[[ -2 -10  17 -36  -6 -10 -30   9  -2  -8 -27]
 [ 25  14  18 -41 -26  25  -9   6 -17  -8  -9]]
->
[[-10  17 -36  -6 -10 -30   9  -2  -8 -27  -2]
 [ 14  18 -41 -26  25  -9   6 -17  -8  -9  25]]

[[-43  47]
 [ 22  21]
 [  2 -48]
 [ -4 -51]
 [ -6  -9]
 [ 45 -14]
 [ 45  37]
 [-34 -50]]
->
[[ 47 -43]
 [ 21  22]
 [-48   2]
 [-51  -4]
 [ -9  -6]
 [-14  45]
 [ 37  45]
 [-50 -34]]

[[ -4   3   2  -2   8]
 [-14   1  -8 -15  25]
 [  9   2  12  12 -39]
 [ -4  -5  -2   2  13]
 [  2  -4  -6 -10  21]]
->
[[  3   2  -2   8  -4]
 [  1  -8 -15  25 -14]
 [  2  12  12 -39   9]
 [ -5  -2   2  13  -4]
 [ -4  -6 -10  21   2]]

[[-17  -3  26 -12 -38  24   3   9 -17  27  28 -23]
 [ -5  10 -35 -29 -25  10 -27 -29 -21  19 -36   1]
 [-15  -2  12 -19 -12  36  14   3 -23  14  24 -18]
 [  5   3  12 -46   8   8 -19  -9  -1  14 -12  12]
 [ 33  -8   3   3 -47   9  20   5 -24  29  27  -2]
 [-38   0 -19 -29  13  15 -16  -2 -36   2 -22   1]
 [ -2   5   0 -34  -1   3 -10 -20 -18  10 -28   2]
 [  4  19  -3 -27  -4  -2  -9 -13 -22 -16   3  -1]]
->
[[ -3  26 -12 -38  24   3   9 -17  27  28 -23 -17]
 [ 10 -35 -29 -25  10 -27 -29 -21  19 -36   1  -5]
 [ -2  12 -19 -12  36  14   3 -23  14  24 -18 -15]
 [  3  12 -46   8   8 -19  -9  -1  14 -12  12   5]
 [ -8   3   3 -47   9  20   5 -24  29  27  -2  33]
 [  0 -19 -29  13  15 -16  -2 -36   2 -22   1 -38]
 [  5   0 -34  -1   3 -10 -20 -18  10 -28   2  -2]
 [ 19  -3 -27  -4  -2  -9 -13 -22 -16   3  -1   4]]

[[ -1 -43 -20   0  -5]
 [  4 -12   1   7  -6]
 [ -4  20 -30  -2  12]
 [-11 -22 -14 -14  29]
 [ 16  46  40  12 -11]
 [ -4  43  36  -7  15]]
->
[[-43 -20   0  -5  -1]
 [-12   1   7  -6   4]
 [ 20 -30  -2  12  -4]
 [-22 -14 -14  29 -11]
 [ 46  40  12 -11  16]
 [ 43  36  -7  15  -4]]

[[ 40  39  29  34  16  -3 -26 -25  25  17  -5  30]
 [ 36  12  12  17 -20  36   0 -20  -8  36  36 -28]
 [-25 -24 -16 -20  -4  13  34  33 -12  -5  15 -16]
 [ 34  12  -7  11 -19  29  -3 -12 -16  18 -25 -14]
 [ 38  37  28  32  16  -3 -25 -24  24  16  -5  28]
 [ 33  12  -7  11 -18  29  -3 -12 -16  18 -25 -14]]
->
[[ 39  29  34  16  -3 -26 -25  25  17  -5  30  40]
 [ 12  12  17 -20  36   0 -20  -8  36  36 -28  36]
 [-24 -16 -20  -4  13  34  33 -12  -5  15 -16 -25]
 [ 12  -7  11 -19  29  -3 -12 -16  18 -25 -14  34]
 [ 37  28  32  16  -3 -25 -24  24  16  -5  28  38]
 [ 12  -7  11 -18  29  -3 -12 -16  18 -25 -14  33]]

[[-40  41  11  40   3  19  40   3]
 [  1   2  -2  -4 -43 -24   3   8]
 [  0  -3 -38  -4   0  17  -6  36]
 [  0  -4 -37  -4   0  17  -6  36]
 [-39  40  12  39   3  19  38   3]]
->
[[ 41  11  40   3  19  40   3 -40]
 [  2  -2  -4 -43 -24   3   8   1]
 [ -3 -38  -4   0  17  -6  36   0]
 [ -4 -37  -4   0  17  -6  36   0]
 [ 40  12  39   3  19  38   3 -39]]

[[ 11  44 -28  -9]
 [ 22  32  -8   7]
 [ 20  15   7   2]
 [  1  44  -8   2]
 [-16  19  14  -1]]
->
[[ 44 -28  -9  11]
 [ 32  -8   7  22]
 [ 15   7   2  20]
 [ 44  -8   2   1]
 [ 19  14  -1 -16]]

[[  0  -3 -39  41 -21  31  13 -26  21  18 -20 -28  -9 -37 -15 -22]
 [-44  23  10 -30  46 -14   1 -12  43 -13  32  14  -3  46  17  14]]
->
[[ -3 -39  41 -21  31  13 -26  21  18 -20 -28  -9 -37 -15 -22   0]
 [ 23  10 -30  46 -14   1 -12  43 -13  32  14  -3  46  17  14 -44]]
---
[[ 16 -18  18 -13  -9 -16 -19  -9  20  -7  21  22]
 [  5 -10  -7  -8  14   3  43 -21 -24   5  -4  15]]
->
[[ 16  18  -9 -19  20  21]
 [  5  -7  14  43 -24  -4]]

[[-10 -24  30   2  -1   5   2 -24  27 -38   5 -10   3  -7]
 [-19  -9  -9  -1  25 -17  34  -7   9  -5 -30 -18 -15  27]
 [  2  14  21  13   9   5  16 -21 -14   3  -8  -5 -22  -3]
 [ 42 -16  25   8 -31 -14 -33  24  -1 -25  -6  -7   6 -11]
 [-10 -12  10   0   5  14  34 -30   8 -16   6 -25  -3  13]
 [  4   4  18   3  10   6   6 -13   0   0  23 -11  -8  -2]]
->
[[-10  30  -1   2  27   5   3]
 [-19  -9  25  34   9 -30 -15]
 [  2  21   9  16 -14  -8 -22]
 [ 42  25 -31 -33  -1  -6   6]
 [-10  10   5  34   8   6  -3]
 [  4  18  10   6   0  23  -8]]

[[ 14 -21  16 -12 -25  -2  -7  -4]
 [  8  -2 -37 -46 -11  15 -36 -26]
 [  8   0 -38 -47 -11  31 -39 -31]
 [  4   3 -32 -31   2  12 -20 -12]
 [ 16 -10  -1  -5 -32   9 -18   1]
 [  8 -16  -4 -14 -10  36  -4  -2]
 [  4 -35   9 -18   1   3  -5  -2]
 [-14   1  -8  -5  50  15  10   3]]
->
[[ 14  16 -25  -7]
 [  8 -37 -11 -36]
 [  8 -38 -11 -39]
 [  4 -32   2 -20]
 [ 16  -1 -32 -18]
 [  8  -4 -10  -4]
 [  4   9   1  -5]
 [-14  -8  50  10]]

[[ -3   0  -9   9  -1   0   3]
 [ -1  -2   0  -1   6  -1  -4]
 [  0  -6   4  -5  -7  -2  -4]
 [ 30   2  32 -43 -36 -43 -28]
 [ -5  21 -13 -27   6   1   7]
 [ 17   1  -9  10  -2   8   1]
 [ 20  -4   3 -15  -5   4   7]
 [ 12   9  -3 -17   1  -2   4]
 [  1  -8  -3   7   2   1   6]
 [-36 -14  32 -12 -24 -24   5]
 [  9  -2   1  -6  -6  11  -2]]
->
[[ -3  -9  -1   3]
 [ -1   0   6  -4]
 [  0   4  -7  -4]
 [ 30  32 -36 -28]
 [ -5 -13   6   7]
 [ 17  -9  -2   1]
 [ 20   3  -5   7]
 [ 12  -3   1   4]
 [  1  -3   2   6]
 [-36  32 -24   5]
 [  9   1  -6  -2]]

[[-12   0  -6 -17  -9   0  39   0  -2 -12  24  -7]
 [  3   3  -2  -3  -3  -1   2  -5  -3  -1   4   4]
 [ -1  -1   0   0  -2   0   0  -4  -1   1   0   2]
 [  5  -5   2   5   1   4 -25   0  -1   0  -9   5]]
->
[[-12  -6  -9  39  -2  24]
 [  3  -2  -3   2  -3   4]
 [ -1   0  -2   0  -1   0]
 [  5   2   1 -25  -1  -9]]

[[  1   7  -1 -19]
 [  0   5   1  -3]
 [  0  39   1 -18]
 [ -2  -6   2  -1]
 [  3   5  -9   2]
 [  1   9  -8 -18]
 [  0 -13  -4   8]
 [  0 -10  13   1]
 [ -2  12   3 -10]
 [  1  45   3   2]
 [ -1  11  -1   2]
 [  0 -41   3  -4]]
->
[[ 1 -1]
 [ 0  1]
 [ 0  1]
 [-2  2]
 [ 3 -9]
 [ 1 -8]
 [ 0 -4]
 [ 0 13]
 [-2  3]
 [ 1  3]
 [-1 -1]
 [ 0  3]]

[[ 21 -19   2   5  -1  10  -2 -10  41   3   5   1  -2]
 [ 19 -51   2   5  -1 -31  -2  -2 -23   3  22   1  -2]
 [ 19 -36   2   5  -1  -3  -2 -10  27   3 -28   1  -2]
 [ 28  20   2 -20  -1  -3  -2   3 -27   3   5   1  -2]]
->
[[ 21   2  -1  -2  41   5  -2]
 [ 19   2  -1  -2 -23  22  -2]
 [ 19   2  -1  -2  27 -28  -2]
 [ 28   2  -1  -2 -27   5  -2]]
